Here is a tiny trained network, its code and every weight. The questions are about switching its units off for an input and a class, where a switched-off unit gives its printed mean instead of its output.

import numpy as np


def w(rows, s, z=0):
    codes = np.array(rows[::2]) - 128.0
    scale = np.full(codes.shape[1], s)
    scale[-1] = z or s
    return codes * scale


def f(y):
    return y / 2 * (1 + np.tanh(0.7978845608 * (y + 0.044715 * y**3)))


def log_softmax(a):
    a = a - a.max(-1, keepdims=True)
    return a - np.log(np.exp(a).sum(-1, keepdims=True))


def net(x, mask):
    res = np.array(x, float).reshape(1, 8) / 4 @ E
    y = f(res @ A[0][:, :-1].T + A[0][:, -1])
    res = res + np.where(mask, y, B[0][:, -1]) @ B[0][:, :-1]
    return log_softmax(res[-1] @ U[:, :-1].T + U[:, -1])


A, B = {}, {}
E = w([
[201,84,34,74,95,77],'x0',
[105,84,128,175,183,208],'x1',
[178,72,102,182,131,74],'x2',
[96,87,69,145,187,162],'x3',
[107,131,137,166,133,48],'x4',
[136,129,67,129,158,126],'x5',
[178,138,116,228,170,128],'x6',
[146,2,185,127,80,144],'x7',
],0.0078)
A[0] = w([
[43,122,200,86,107,199,252],'N0',
[127,43,49,132,73,50,227],'N1',
[145,142,202,218,127,63,214],'N2',
[146,167,31,122,193,218,216],'N3',
[34,158,140,94,132,169,140],'N4',
[94,190,221,197,142,150,181],'N5',
[138,76,219,108,56,195,159],'N6',
[139,174,119,126,68,63,153],'N7',
[154,82,43,164,157,58,193],'N8',
[177,172,88,35,64,55,188],'N9',
[176,183,79,43,22,38,196],'N10',
[18,131,190,72,110,191,220],'N11',
[180,167,126,31,43,47,196],'N12',
[134,113,200,115,94,229,221],'N13',
[150,65,195,110,57,196,189],'N14',
[38,148,131,84,162,168,184],'N15',
[175,165,53,143,204,191,176],'N16',
[165,75,67,173,185,126,186],'N17',
[151,151,119,217,225,105,232],'N18',
[124,198,147,213,231,147,233],'N19',
[1,179,145,97,146,163,200],'N20',
[159,144,32,136,181,178,135],'N21',
],0.0079,0.0036)
B[0] = w([
[191,190,218,44,192,214,223],'N0',
[203,26,169,146,209,39,248],'N1',
[205,160,198,193,52,88,205],'N2',
[4,93,27,125,137,194,235],'N3',
[103,203,160,100,217,137,179],'N4',
[146,211,221,159,74,170,206],'N5',
[223,83,127,90,65,211,201],'N6',
[77,138,169,92,82,51,176],'N7',
[139,52,121,206,193,64,237],'N8',
[16,68,169,22,69,31,233],'N9',
[30,65,200,21,55,15,254],'N10',
[161,198,228,30,223,195,221],'N11',
[87,75,236,1,75,43,238],'N12',
[171,130,119,69,99,237,203],'N13',
[218,55,112,64,89,210,206],'N14',
[92,192,145,96,234,146,189],'N15',
[28,88,55,166,92,187,216],'N16',
[128,73,70,196,177,120,222],'N17',
[100,153,103,244,95,93,240],'N18',
[63,207,102,220,58,139,246],'N19',
[63,234,201,105,209,143,212],'N20',
[28,53,34,169,152,166,200],'N21',
],0.0075,0.0079)
U = w([
[109,229,172,91,232,165,75],'0',
[227,89,136,96,67,204,85],'1',
[34,101,1,167,146,157,138],'2',
[206,60,116,195,217,43,36],'3',
[125,222,140,238,34,101,5],'4',
[68,103,169,39,50,15,198],'5',
],0.0091,0.0021)

Each question gives the input, the list of numbers given to net, and the class t.
The units are the neurons (one row each of A and B). Each row of codes is followed by its name. A weight is (code - 128) times the scale printed after its matrix; where a second scale follows, it is the last column's (A, B and U).
mask holds one flag per neuron, in row order. A switched-off neuron (its flag False) gives its mean, the last column of its row in B, instead of its output. The means were averaged over made-up inputs and are rounded, as every weight is.
A unit's drop is (log p(t) with every unit on - log p(t) with that unit switched off) / (log p(t) with every unit on - log p(t) with every unit switched off).
The circuit of an input: a set's keep is (log p(t) with only the set's units on - log p(t) with every unit switched off) / (log p(t) with every unit on - log p(t) with every unit switched off). Starting from the 12 units with the biggest drops (on a tie, the unit counted first), units are removed one at a time, each time the one whose removal leaves the highest keep (on an exact tie, the one counted first), for as long as the keep stays at least 0.8.
units of the circuit, in order: the units of the circuit, biggest drop first
top k neurons: the k neurons with the biggest drops, biggest first
drop of u: that unit's drop, to one decimal
input [5,2,4,8,-6,2,-2,5], class 3: units of the circuit, in order => (N1)
input [4,5,-6,0,2,-6,-8,5], class 1: units of the circuit, in order => (N6 N14)
input [-7,1,-5,-8,-1,-8,4,6], class 1: top 2 neurons => (N6 N14)
input [6,-3,6,0,6,3,4,6], class 3: top 2 neurons => (N1 N8)
input [0,7,-3,1,-2,1,-1,5], class 1: top 3 neurons => (N14 N6 N13)
input [-8,1,-3,1,2,-5,-2,7], class 0: top 2 neurons => (N11 N20)
input [-1,0,-6,-8,-7,0,-4,2], class 0: top 2 neurons => (N11 N20)
input [-8,-3,-7,-3,8,2,-4,2], class 0: drop of N11 => 0.0
input [6,-3,6,1,-6,-8,5,7], class 3: top 2 neurons => (N1 N8)
input [-2,-1,1,-2,-3,5,1,1], class 2: drop of N12 => 0.2
input [3,5,5,3,5,0,-8,7], class 3: drop of N1 => 0.3
